Below is a small trained network, with its code and all its weights. Each question gives an input and a target symbol and asks what happens when units are switched off, that is, made to give their printed mean instead of their output.

import numpy as np


def w(rows, s, z=0):
    codes = np.array(rows[::2]) - 128.0
    scale = np.full(codes.shape[1], s)
    scale[-1] = z or s
    return codes * scale


def f(y):
    return np.maximum(y, 0)


def softmax(a):
    e = np.exp(a - a.max(-1, keepdims=True))
    return e / e.sum(-1, keepdims=True)


def log_softmax(a):
    a = a - a.max(-1, keepdims=True)
    return a - np.log(np.exp(a).sum(-1, keepdims=True))


def net(x, mask):
    ids = ['ΞΦαβεζηθλπστψ'.index(c) for c in x.split()]
    T = len(ids)
    res = E[ids] + P[:T]
    u = 0
    for l in range(2):
        q, k, v = (res @ M[l].T for M in (Q, K, V))
        z = softmax(np.where(np.tri(T) > 0, q @ k.T / 4**0.5, -1e9)) @ v
        res = res + np.where(mask[u], z, O[l][:, -1]) @ O[l][:, :-1]
        u += 1
        y = f(res @ A[l][:, :-1].T + A[l][:, -1])
        res = res + np.where(mask[u : u + 8], y, B[l][:, -1]) @ B[l][:, :-1]
        u += 8
    return log_softmax(res[-1] @ U[:, :-1].T + U[:, -1])


Q, K, V, O, A, B = {}, {}, {}, {}, {}, {}
E = w([
[117,98,155,123,243,253,158,118,197,167],'Ξ',
[130,119,141,48,102,125,141,120,173,110],'Φ',
[186,151,57,245,157,91,167,157,110,152],'α',
[175,104,148,187,36,119,101,80,129,87],'β',
[171,94,169,123,127,51,161,159,128,135],'ε',
[76,77,131,186,87,178,28,162,153,149],'ζ',
[85,124,103,185,70,152,178,153,88,136],'η',
[98,125,168,125,108,127,138,90,119,100],'θ',
[120,112,113,125,155,25,122,91,119,128],'λ',
[99,72,136,118,110,91,147,156,147,179],'π',
[127,71,153,166,98,114,125,131,106,82],'σ',
[103,163,158,146,174,96,187,178,169,207],'τ',
[107,106,24,132,31,75,143,21,144,132],'ψ',
],0.022)
P = w([
[180,172,143,41,227,138,153,92,44,254],'0',
[149,167,144,74,210,125,163,112,37,213],'1',
[160,161,159,89,176,94,178,88,53,183],'2',
[107,153,160,114,216,139,146,138,77,190],'3',
[132,151,171,118,195,109,162,107,107,161],'4',
[144,147,175,136,185,109,174,104,134,144],'5',
[95,129,161,145,216,150,142,142,147,144],'6',
[135,123,167,157,192,117,166,108,173,114],'7',
[79,122,154,178,215,149,141,146,170,118],'8',
[102,115,163,186,192,125,159,125,192,90],'9',
[94,109,152,198,187,128,162,130,208,80],'10',
[75,108,147,222,197,138,152,135,212,69],'11',
[116,91,157,213,171,120,177,108,238,35],'12',
[103,95,165,222,172,109,178,121,249,33],'13',
],0.0086)
Q[0] = w([
[212,178,73,77,99,160,63,120,123,177],'0.h0',
[153,221,3,35,104,185,35,166,37,73],'0.h0',
[139,135,163,129,120,35,104,150,175,143],'0.h0',
[113,87,163,120,65,128,149,194,111,160],'0.h0',
],0.011)
K[0] = w([
[185,146,73,90,88,162,106,136,62,160],'0.h0',
[250,137,127,52,133,173,43,104,21,251],'0.h0',
[91,129,116,148,123,192,175,107,126,151],'0.h0',
[104,180,147,156,176,137,130,147,90,67],'0.h0',
],0.011)
V[0] = w([
[78,215,182,149,134,107,79,97,114,73],'0.h0',
[128,86,110,168,171,133,170,102,154,56],'0.h0',
[254,132,85,85,144,171,77,158,161,70],'0.h0',
[52,169,106,151,118,205,170,78,71,84],'0.h0',
],0.0079)
O[0] = w([
[85,217,99,122,117,107,3,137,92,57,91],'0.h0',
[133,70,134,136,230,187,63,156,79,51,194],'0.h0',
[229,86,69,39,153,224,12,138,245,48,1],'0.h0',
[54,190,118,218,238,198,143,156,124,192,137],'0.h0',
],0.0047,0.007)
A[0] = w([
[96,182,190,108,126,155,82,82,69,87,73],'0.n0',
[89,137,139,50,104,169,202,150,71,34,251],'0.n1',
[155,100,86,150,177,71,158,202,68,109,199],'0.n2',
[146,186,176,137,115,161,104,101,200,99,34],'0.n3',
[175,171,159,200,24,254,104,115,123,151,97],'0.n4',
[141,93,187,176,75,133,18,134,44,140,148],'0.n5',
[78,221,120,113,70,111,166,231,226,139,27],'0.n6',
[113,118,121,31,31,180,94,170,160,137,66],'0.n7',
],0.0087,0.0022)
B[0] = w([
[167,86,138,172,142,140,57,148,106,119,155],'0.n0',
[118,187,209,219,153,157,130,136,183,254,181],'0.n1',
[120,144,181,98,83,178,84,69,222,159,253],'0.n2',
[139,140,101,118,123,107,90,168,88,78,158],'0.n3',
[25,225,158,71,214,140,118,174,208,163,186],'0.n4',
[210,123,156,77,80,109,211,83,160,152,211],'0.n5',
[205,107,158,102,76,102,131,73,141,45,165],'0.n6',
[132,107,41,71,85,181,43,179,191,142,141],'0.n7',
],0.009,0.006)
Q[1] = w([
[193,54,52,151,90,157,155,111,43,122],'1.h0',
[91,122,125,98,65,78,146,118,79,120],'1.h0',
[178,178,82,169,65,233,100,112,16,126],'1.h0',
[213,112,35,139,96,54,115,254,65,112],'1.h0',
],0.0086)
K[1] = w([
[186,232,101,36,74,166,156,132,38,158],'1.h0',
[184,91,83,139,148,188,151,91,38,173],'1.h0',
[149,137,142,2,134,64,81,128,88,220],'1.h0',
[197,222,139,62,158,167,114,138,102,221],'1.h0',
],0.0083)
V[1] = w([
[164,173,217,128,88,207,134,132,41,69],'1.h0',
[171,48,124,221,25,163,129,179,156,178],'1.h0',
[77,11,188,98,173,96,120,174,102,147],'1.h0',
[150,64,152,160,125,123,25,22,28,161],'1.h0',
],0.011)
O[1] = w([
[97,161,183,116,154,146,48,67,2,145,1],'1.h0',
[170,8,122,218,67,168,148,120,37,154,218],'1.h0',
[76,24,177,69,94,82,135,153,44,106,134],'1.h0',
[123,66,125,157,206,57,2,164,150,152,191],'1.h0',
],0.0081,0.0076)
A[1] = w([
[166,161,167,124,54,159,58,162,147,113,253],'1.n0',
[91,119,168,71,62,111,109,122,153,85,190],'1.n1',
[102,134,2,79,98,121,148,44,22,89,157],'1.n2',
[61,166,164,110,192,118,100,130,93,97,120],'1.n3',
[69,118,70,107,129,112,120,31,82,110,39],'1.n4',
[152,154,234,127,136,148,135,127,166,83,54],'1.n5',
[134,106,127,127,97,125,131,127,39,125,30],'1.n6',
[225,135,44,44,171,110,119,139,80,194,173],'1.n7',
],0.012,0.0018)
B[1] = w([
[116,79,102,168,118,144,116,94,144,109,163],'1.n0',
[132,131,156,128,188,173,148,114,125,94,190],'1.n1',
[174,245,196,122,198,55,89,158,223,143,138],'1.n2',
[85,157,131,143,108,146,160,133,173,41,173],'1.n3',
[134,75,116,78,109,165,121,186,133,244,144],'1.n4',
[128,129,56,88,124,86,103,73,94,212,244],'1.n5',
[87,138,120,90,103,175,116,92,147,130,177],'1.n6',
[126,170,235,111,141,123,94,161,152,107,151],'1.n7',
],0.012)
U = w([
[90,123,204,169,101,86,162,90,168,163,247],'Ξ',
[63,55,38,163,120,116,168,81,143,89,189],'Φ',
[113,72,100,111,242,131,202,115,107,81,44],'α',
[167,92,85,220,125,61,131,157,145,131,154],'β',
[102,161,159,188,119,81,110,120,130,43,60],'ε',
[95,91,130,181,131,83,44,141,62,95,251],'ζ',
[145,56,180,156,86,49,213,193,82,62,118],'η',
[212,133,136,153,118,161,117,140,129,67,68],'θ',
[160,159,47,125,116,147,96,84,122,64,72],'λ',
[128,165,115,181,115,113,191,143,54,140,5],'π',
[147,113,83,84,70,152,125,183,131,83,56],'σ',
[87,81,58,119,81,2,117,167,189,82,89],'τ',
[202,36,127,112,110,91,71,127,73,116,121],'ψ',
],0.0048,0.0034)

Each question gives the input, a string of symbols that net reads in full, and the target symbol t.
The units are the heads (4 rows each of Q, K, V and O) and the neurons (one row each of A and B). Each row of codes is followed by its name. A weight is (code - 128) times the scale printed after its matrix; where a second scale follows, it is the last column's (O, A, B and U).
mask holds one flag per unit, layer by layer, with each layer's heads first. A switched-off unit (its flag False) gives its mean, the last column of its rows in O or B, instead of its output. The means were averaged over made-up inputs and are rounded, as every weight is.
A unit's drop is (log p(t) with every unit on - log p(t) with that unit switched off) / (log p(t) with every unit on - log p(t) with every unit switched off).
The circuit of an input: a set's keep is (log p(t) with only the set's units on - log p(t) with every unit switched off) / (log p(t) with every unit on - log p(t) with every unit switched off). Starting from the 12 units with the biggest drops (on a tie, the unit counted first), units are removed one at a time, each time the one whose removal leaves the highest keep (on an exact tie, the one counted first), for as long as the keep stays at least 0.8.
units of the circuit, in order: the units of the circuit, biggest drop first
most important unit: the unit with the biggest drop
k most important neurons: the k neurons with the biggest drops, biggest first
k most important neurons of layer l: the k neurons of layer l with the biggest drops, biggest first
input Ξ τ β Ξ σ Ξ λ θ σ Ξ ψ σ, target β: 4 most important neurons : 0.n5, 0.n1, 0.n4, 0.n2
input π ψ ζ ψ ε ψ ζ β λ, target τ: 2 most important neurons : 0.n5, 0.n4
input λ π Ξ ψ ζ α β Ξ Ξ τ β Ξ τ π, target α: units of the circuit, in order : 1.n1, 1.h0, 0.n1, 0.n5
input Ξ ζ Ξ β π ζ, target η: units of the circuit, in order : 1.h0, 0.n5, 1.n5
input Φ ψ β ψ π ε, target β: 3 most important neurons : 0.n4, 1.n6, 1.n3
input λ η β σ ε θ β β ε, target ζ: units of the circuit, in order : 1.h0
input σ τ Ξ σ θ σ Φ Φ β Ξ Φ, target α: 3 most important neurons : 1.n1, 0.n5, 0.n2
input Ξ θ λ α ψ σ ζ π Ξ β, target α: 4 most important neurons of layer 0 : 0.n4, 0.n5, 0.n1, 0.n2
input λ τ θ π ψ, target τ: 2 most important neurons of layer 1 : 1.n1, 1.n2
input Ξ σ η ψ σ λ ζ ζ π Ξ, target η: units of the circuit, in order : 1.h0, 0.n5, 0.h0
input τ ψ ψ ψ Φ, target β: 2 most important neurons of layer 0 : 0.n4, 0.n1
input α Ξ τ λ ψ λ Φ π, target τ: units of the circuit, in order : 1.h0, 0.h0, 0.n5
input Ξ η Φ η, target π: 2 most important neurons : 0.n4, 0.n1
input η τ Φ Φ β β σ λ η σ ε, target ζ: units of the circuit, in order : 1.h0, 0.h0
input η Ξ ψ β ζ ε α Ξ Ξ θ, target ζ: 2 most important neurons : 0.n0, 0.n4
input ψ β λ π Φ Ξ Φ, target α: units of the circuit, in order : 1.h0, 1.n1
input ψ ζ λ, target τ: units of the circuit, in order : 1.h0, 0.n5
input Ξ ψ σ Ξ τ β λ ζ Ξ π σ ζ σ, target ψ: units of the circuit, in order : 0.h0, 1.h0
input σ τ ψ β λ ζ, target τ: units of the circuit, in order : 0.n5, 1.h0, 0.n4
input σ ζ α λ ψ λ θ ψ θ, target β: units of the circuit, in order : 0.n1, 1.h0, 0.n4
input Φ σ Φ, target ψ: units of the circuit, in order : 1.h0
input β θ ε η ψ Ξ, target β: units of the circuit, in order : 1.h0, 0.n4
input Φ θ η Φ η α, target Ξ: most important neuron : 0.n2
input σ Ξ ψ π β β ψ η Ξ Φ λ, target α: 3 most important neurons of layer 0 : 0.n1, 0.n2, 0.n4
input τ ε Ξ ψ ε α α σ ζ π λ, target ψ: 3 most important neurons : 0.n2, 1.n4, 0.n4
input Ξ ψ σ θ Φ σ σ β Ξ λ η π π, target η: units of the circuit, in order : 1.h0, 0.h0, 0.n5
input β Φ λ π, target η: most important unit : 1.n5
